Below is a small trained network, with its code and all its weights. Each question gives an input and a target symbol and asks what happens when units are switched off, that is, made to give their printed mean instead of their output.

import numpy as np


def w(rows, s, z=0):
    codes = np.array(rows[::2]) - 128.0
    scale = np.full(codes.shape[1], s)
    scale[-1] = z or s
    return codes * scale


def norm(h):
    return h / np.sqrt((h * h).mean(-1, keepdims=True) + 1e-5)


def f(y):
    return y / 2 * (1 + np.tanh(0.7978845608 * (y + 0.044715 * y**3)))


def softmax(a):
    e = np.exp(a - a.max(-1, keepdims=True))
    return e / e.sum(-1, keepdims=True)


def log_softmax(a):
    a = a - a.max(-1, keepdims=True)
    return a - np.log(np.exp(a).sum(-1, keepdims=True))


def net(x, mask):
    ids = ['αγεηθλτω'.index(c) for c in x.split()]
    T = len(ids)
    res = E[ids] + P[:T]
    u = 0
    for l in range(2):
        r = norm(res)
        for j in range(2):
            rows = slice(3 * j, 3 * j + 3)
            q, k, v = (r @ M[l][rows].T for M in (Q, K, V))
            z = softmax(np.where(np.tri(T) > 0, q @ k.T / 3**0.5, -1e9)) @ v
            o = O[l][rows]
            res = res + np.where(mask[u + j], z, o[:, -1]) @ o[:, :-1]
        u += 2
        y = f(norm(res) @ A[l][:, :-1].T + A[l][:, -1])
        res = res + np.where(mask[u : u + 4], y, B[l][:, -1]) @ B[l][:, :-1]
        u += 4
    return log_softmax(norm(res)[-1] @ U[:, :-1].T + U[:, -1])


Q, K, V, O, A, B = {}, {}, {}, {}, {}, {}
E = w([
[116,126,107,118,142,168,174,132,133],'α',
[118,127,96,157,155,175,145,99,130],'γ',
[62,64,162,135,153,73,54,162,193],'ε',
[141,129,111,135,111,143,173,153,114],'η',
[149,134,105,170,95,144,137,143,101],'θ',
[74,178,170,111,135,99,4,76,78],'λ',
[172,136,183,103,129,82,92,19,228],'τ',
[213,154,206,10,91,40,70,177,132],'ω',
],0.0024)
P = w([
[160,127,201,158,156,204,149,139,146],'0',
[128,157,98,115,51,196,104,143,169],'1',
[126,40,150,116,67,154,119,119,102],'2',
[130,112,63,122,81,92,134,110,97],'3',
[133,224,83,160,145,36,131,153,172],'4',
[131,147,214,101,162,142,122,156,131],'5',
[101,109,204,97,232,82,113,130,138],'6',
[80,62,94,87,209,6,147,95,113],'7',
],0.0018)
Q[0] = w([
[136,95,89,121,40,254,149,122,100],'0.h0',
[166,171,222,131,166,215,138,151,103],'0.h0',
[96,5,177,86,145,84,73,104,124],'0.h0',
[87,158,140,185,139,113,89,194,205],'0.h1',
[134,143,111,104,31,205,114,131,142],'0.h1',
[140,153,32,149,122,89,181,84,113],'0.h1',
],0.0081)
K[0] = w([
[150,99,230,147,185,186,154,138,101],'0.h0',
[126,14,136,78,101,138,119,81,73],'0.h0',
[138,143,107,171,152,35,166,120,108],'0.h0',
[131,73,128,124,1,156,102,164,107],'0.h1',
[147,124,200,144,157,189,153,129,118],'0.h1',
[103,191,121,157,154,136,109,178,203],'0.h1',
],0.0078)
V[0] = w([
[148,130,159,64,119,109,224,225,118],'0.h0',
[154,170,173,2,120,122,110,76,210],'0.h0',
[188,177,177,173,40,96,62,179,39],'0.h0',
[90,132,145,31,124,138,185,144,89],'0.h1',
[188,115,131,152,87,135,103,94,47],'0.h1',
[176,134,136,98,213,145,139,23,92],'0.h1',
],0.0027)
O[0] = w([
[177,152,3,83,202,175,99,121,117,160],'0.h0',
[140,25,173,163,139,175,28,178,138,117],'0.h0',
[79,100,38,63,32,185,181,131,180,180],'0.h0',
[159,93,80,117,186,74,64,107,131,87],'0.h1',
[89,109,24,108,75,76,165,106,145,137],'0.h1',
[98,191,109,215,149,22,106,154,165,7],'0.h1',
],0.0027,0.0013)
A[0] = w([
[99,17,166,233,132,93,85,181,62,79],'0.n0',
[217,159,113,176,249,117,58,162,31,41],'0.n1',
[144,94,224,130,131,97,24,158,162,2],'0.n2',
[37,136,113,252,174,195,192,47,154,98],'0.n3',
],0.0027)
B[0] = w([
[128,203,132,108,146,172,141,162,168,207],'0.n0',
[98,75,180,54,144,163,173,88,153,3],'0.n1',
[121,184,2,75,103,142,184,112,141,147],'0.n2',
[159,141,123,116,69,95,151,186,103,68],'0.n3',
],0.0049,0.00046)
Q[1] = w([
[200,170,31,212,62,173,155,176,99],'1.h0',
[159,149,143,229,123,213,254,177,10],'1.h0',
[102,202,162,75,22,98,4,45,153],'1.h0',
[85,99,96,71,153,143,35,181,174],'1.h1',
[73,109,146,96,119,128,79,171,178],'1.h1',
[231,172,85,166,177,145,190,52,30],'1.h1',
],0.0052)
K[1] = w([
[154,44,40,233,68,187,72,154,110],'1.h0',
[136,109,106,255,124,253,149,180,155],'1.h0',
[212,120,173,41,72,7,114,116,165],'1.h0',
[129,120,148,40,158,41,88,132,134],'1.h1',
[91,128,152,69,152,54,67,103,128],'1.h1',
[213,102,81,204,99,234,233,195,153],'1.h1',
],0.0052)
V[1] = w([
[66,86,113,150,190,139,188,224,98],'1.h0',
[131,111,126,233,127,165,142,2,208],'1.h0',
[241,83,140,102,103,98,175,152,220],'1.h0',
[139,134,156,89,78,125,104,82,106],'1.h1',
[79,62,123,88,146,101,125,148,150],'1.h1',
[87,169,109,130,125,111,73,132,101],'1.h1',
],0.0033)
O[1] = w([
[137,127,67,218,110,141,143,195,123,76],'1.h0',
[61,43,174,120,255,171,180,72,101,100],'1.h0',
[238,108,192,153,139,114,165,93,186,250],'1.h0',
[102,125,143,119,110,130,86,118,159,145],'1.h1',
[152,110,132,177,97,166,146,167,121,90],'1.h1',
[124,66,117,143,125,138,97,109,115,89],'1.h1',
],0.004,0.0012)
A[1] = w([
[233,126,186,156,130,194,178,147,55,82],'1.n0',
[212,196,13,112,253,153,142,105,16,6],'1.n1',
[168,174,71,177,49,130,121,183,113,53],'1.n2',
[163,63,80,97,106,220,66,126,152,90],'1.n3',
],0.0036,0.0021)
B[1] = w([
[23,142,64,84,86,76,30,90,102,254],'1.n0',
[215,157,207,82,30,36,48,157,252,233],'1.n1',
[120,84,168,93,211,160,136,78,111,186],'1.n2',
[155,164,108,163,182,20,140,106,90,181],'1.n3',
],0.0032,0.0014)
U = w([
[109,85,209,77,218,150,140,41,160,70],'α',
[125,209,204,198,143,55,171,134,55,25],'γ',
[21,142,109,88,90,131,36,127,70,98],'ε',
[221,158,148,88,58,82,77,127,181,180],'η',
[131,151,60,89,75,156,254,89,96,38],'θ',
[100,31,172,213,66,127,138,163,151,21],'λ',
[121,205,115,144,162,223,129,210,171,248],'τ',
[168,88,39,194,199,105,103,141,104,255],'ω',
],0.0078,0.00099)

Each question gives the input, a string of symbols that net reads in full, and the target symbol t.
The units are the heads (3 rows each of Q, K, V and O) and the neurons (one row each of A and B). Each row of codes is followed by its name. A weight is (code - 128) times the scale printed after its matrix; where a second scale follows, it is the last column's (O, A, B and U).
mask holds one flag per unit, layer by layer, with each layer's heads first. A switched-off unit (its flag False) gives its mean, the last column of its rows in O or B, instead of its output. The means were averaged over made-up inputs and are rounded, as every weight is.
A unit's drop is (log p(t) with every unit on - log p(t) with that unit switched off) / (log p(t) with every unit on - log p(t) with every unit switched off).
The circuit of an input: a set's keep is (log p(t) with only the set's units on - log p(t) with every unit switched off) / (log p(t) with every unit on - log p(t) with every unit switched off). Starting from all 12 units, units are removed one at a time, each time the one whose removal leaves the highest keep (on an exact tie, the one counted first), for as long as the keep stays at least 0.8.
units of the circuit, in order: the units of the circuit, biggest drop first
top k neurons: the k neurons with the biggest drops, biggest first
heads that matter: for each layer, one digit per head in row order, 1 if its drop is at least 0.15 and else 0, layers parted by /
input λ λ ω λ, target η: units of the circuit, in order => [1.h0]
input θ η η ε, target ω: heads that matter => 00 / 01
input τ η τ ω τ τ θ γ, target τ: heads that matter => 10 / 00
input τ τ λ ε η, target τ: units of the circuit, in order => [0.h0; 0.n0; 1.n1]
input ω α θ ε η η η α, target η: units of the circuit, in order => [1.n1; 0.h0]
input ε η θ θ γ, target η: heads that matter => 00 / 00
input η θ τ ε τ θ η θ, target τ: heads that matter => 10 / 00
input ε η ε, target ω: top 3 neurons => [1.n3; 0.n2; 1.n1]
input τ ε θ, target τ: heads that matter => 11 / 00
input ε α γ, target ε: heads that matter => 00 / 00
input α η γ, target α: units of the circuit, in order => [0.n1; 0.h0]
input θ η τ γ τ η α, target γ: heads that matter => 10 / 00
input ω γ η θ θ, target γ: heads that matter => 10 / 00
input η θ ε α η η θ, target α: units of the circuit, in order => [0.n1]
input ε ε ω η ε η α, target η: units of the circuit, in order => [0.h0; 1.n1]
input η ε γ η γ τ ε λ, target α: units of the circuit, in order => [1.h0; 1.n0]
input ε γ ε ε, target τ: top 2 neurons => [0.n0; 1.n0]
input α ε θ θ η ω ε, target η: heads that matter => 00 / 10
input η η η θ ε, target λ: heads that matter => 11 / 01
input α η η, target α: units of the circuit, in order => [0.n1; 0.h0]
input ε θ ε ε η γ, target ε: units of the circuit, in order => [1.n0]
input η θ η ε η, target θ: units of the circuit, in order => [0.h0; 1.n1]
input ε ε θ ε ε, target λ: top 2 neurons => [1.n0; 1.n3]
input ε λ τ η η γ, target τ: top 2 neurons => [0.n0; 0.n2]
